The rows lie along a hidden order. The number after each row says roughly how far along it the row is, from 0 to 12. A new part has a new order.
[-11   0  -1 -16 -19   5   3  -2   0   1   6 -16  19   7  -1   1  -5   1
   2  -9   4  -3 -14  -3  -6   3   0  12   5   0   4   1   2   3  11  -9
  -3  -1   1  -1   6   1  15   5  -3  -1  10   1  12  -2   0  -5   5  18
  -1  -9   3   3   4  18   2   1  -1   1  -2   6   2   0  11  -8  -9   0
   1   6  -1  -7  -2   0  -5 -17  -4   2   0  -1 -22  14  -1  -2   3   2
  -2   3   1   0 -16   1  15  44  16   0   1  -3   6   1  -1  -9  -4 -10
  10  -9 -20   1  -2  -5   2  13 -11   0  -5  -1   0  -8   0  -2 -12   1
  -2  13  -7   0 -15  20   1  -4  -4]	0
[-18   0   0 -19 -17   0  -1   0  -8  -3   0   0  22   7  -4   0   0 -27
   3 -12   0   0 -16   0   0   0   2  19   0   7   7  11   3  -6  10   0
  -1   5   0   0   6   4  19   0  -1   0   0  -6  16 -16   0   0   0  11
  26  -4   1   0   0  -1   5  -2  -7   0  -9   2  -6  -3   0  -8  -1   8
 -12   0  -2 -13  10   0  -4   0  -5   2  12  -4 -25  11   0 -13   0   6
  -1   0   6   0   1   0  14  32   0  -2  -7   8   8   3  -1  -1 -33  -6
   7 -11 -15   4 -14  -6   0  11  -8   0   1   3   0  -3   2   1   0   3
  -3   0  -5   0 -17  12 -12   0   6]	7
[  0  -1  -3 -21 -15   7  -8   0 -12   0   1 -26  19   6  -4   2   0 -22
   4 -15   6  -5 -16  -1  -4   0   0  13   9   0   9   0   0  -3   8  -8
  -2   5  -2   0   8   6   0   5  -2   0  11 -12   0   0 -13  -1   4   8
   0  -9  -1   6   3   1   0   0  -3   2 -10   2   0 -11   0  -9  -5   5
  -2  -1   0  -7   0  -7  -5 -16  -5   0   8  -4 -18   9   6 -14   4   0
  15   0   0   0 -12   0  12  40  16   0   0   3   6   3   0  -9   0  -7
  11   0   0   0  -9   1   0   0 -11  -1  -5   5   1  -3   0   4 -14   0
  -3  15  -4   4   0  18  -5  -7   6]	8
[ -1  -1   1 -17 -14   5  -3   2 -14  -2   5 -13  20   0  -6   1  -5 -24
   3  -1   3   0  -1  -6  -6   9   0  10   0   9   4   0   4  -3   2  -3
  -4  -4  -1  -2   1   3  -1   6   0  -2   6   1  -2   2 -15  -4   1  13
  27  -2  -4   4   2  14   0  -4   2   1 -16   0   1   0  -1  -6  -5   0
   6   5  -1  -7  -3  -7   0 -16   2   0   1  -6 -17   1  11 -14   2   0
  15   4   7  -3 -11   0  17   7  19   3   6   4  10   1  -2  -6 -26  -7
  11  -8  -6   3 -10  -8   4   1   0   2  -3   0  -3  -7   0   5 -13  -1
  -1  13  -3   2  -3  19   3  -4   7]	12
[-14  -2  -1   1 -14   4  -1  -1  -1   2   2 -16  -2   8   0   1   0 -24
   3 -10   4   0 -15  -4  -7   9   0  11   6   0   5   8  -1  -1  10   1
  -3   1  -4  -2   1   4  18   2  -1  -3  11  -9  16  -1  -1 -10   5  12
  24  -2   1   4   4  16   3  -1  -4   3 -13   3   1  -8  -1  -8  -1   4
  -8   8  -4  -6  -3  -7   0 -12  -3   2   6  -7  -3   0   6 -14   2   0
  -1   5   8  -1 -12   1   2  47  21   4   0   3   7   5   1  -8 -18 -10
  11  -4  -9  -2 -13  -5   4  10  -9   1  -5   0  -2  -4   0   1 -14  -1
   0  15  -5   3 -12  23   1  -6   4]	10
[-12   0   4 -18  -2   6  -9  -4  -1   1   1 -14  24   8  -9   4  -2  -1
   3  -1   4   0  -2 -10  -8   4   0  10   7  11  -1   4  -1   2   7 -10
  -3  -5   0  -1   3   1  17   1  -4  -1  14 -14  12  11   0   0   3  16
  29  -4   6   0   7  17   0   0  -1  -5 -15   4   7 -15  12  -8  -7  10
  -3   4   2  -2  -3  -4  -7 -14   2   1   1  -1 -17  15   9 -10   3   0
  31   5   4  -1 -13  -1  15   6   3   1   2   4  10   1   1 -13 -17  -8
   8 -10 -34  -1  -1   2   0   1 -14   1  -9  -4  -1  -9   0  -1 -13  -2
   0  10 -14  -5 -11   2   0  -1   9]	3
[-13  -1  -2 -20 -19   6   4  -2  -1   0   3   3  -1   8  -5   2  -5 -25
   3  -1  -1  -3 -15  -6  -7   7   0  -1   7   9  -1   7   4  -4  -1  -7
  -1   0   0  -1   7   4  -1   0  -1  -2   9 -10  -1  -5  -1  -3   6   2
  29  -9   4   5   0  15   2  -5  -3   1 -13   3   1  -9  11   1  -3   0
   1   2  -1   0   2   0  -4   0   1   1   9  -2 -20  11   9  -1  -1   0
  -1   2   6  -2 -14   0   2  42  18   1   1   2  -2   1   0  -8 -23  -9
  10  -9  -6  -2  -1   3   2  11   1   1  -3  -1   0  -6   0  -1 -13   0
  -3  13  -4   2  -2  19   1  -6  -2]	9
[  1   0   1 -19  -2   6  -6  -3   0   1   7 -14  -3   7  -6   1  -5  -1
   0  -8   4  -2   0  -5  -7   5   0  12   5   0   5   7   3  -2  11  -2
  -3   0   2  -1   6   1  16  -1  -1  -1   0 -11  -2  -2 -10  -4   5  16
   0  -9  -3  -1   4  16   1  -3   2   0  -1   6   2 -11  11  -8 -10   7
   2   1  -2  -7  -1   0  -4 -16  -5   1   5  -4 -20   1  11   0  -1   1
  -2   0   6  -1 -15   1  15  42  15  -1   3   2   7   1   0  -8 -21 -10
   1 -11 -18   0  -1  -6   2   1   1   1   0  -2   0  -1   0  -2 -13  -1
  -2  13  -6   0 -16  17   5  -1  -4]	4
[ -9   0   2   1 -22   6   5   0 -14   3  12  -7  -5   0  -6   4  -5 -24
  -1   2   3   1  -1  -9  -7  -5   0   9   2  13  -2   1   0  -2  14  -8
  -5  -6   6  -1   4   0  13  -1  -3   0   6 -14  -3   2  -2  -8   6  19
  -2  -4  -7   2   0  25   2   2   1   0 -15  20   9  -9  10  -6 -13   1
   3  10  -2  -2  -8  -5  -4   0   4   2   1  -6  -6   1  14 -13   1   2
  19   5   5  -5 -20   0   3  15  21  -1   7  -1   6   2  -1  -8 -26 -14
   9  -1 -14   5 -11  -5   1  15 -12   3  -3  -9   0 -14  -1   0  -6   0
  -4  12  -7  -9 -16  22   6  -2   6]	2
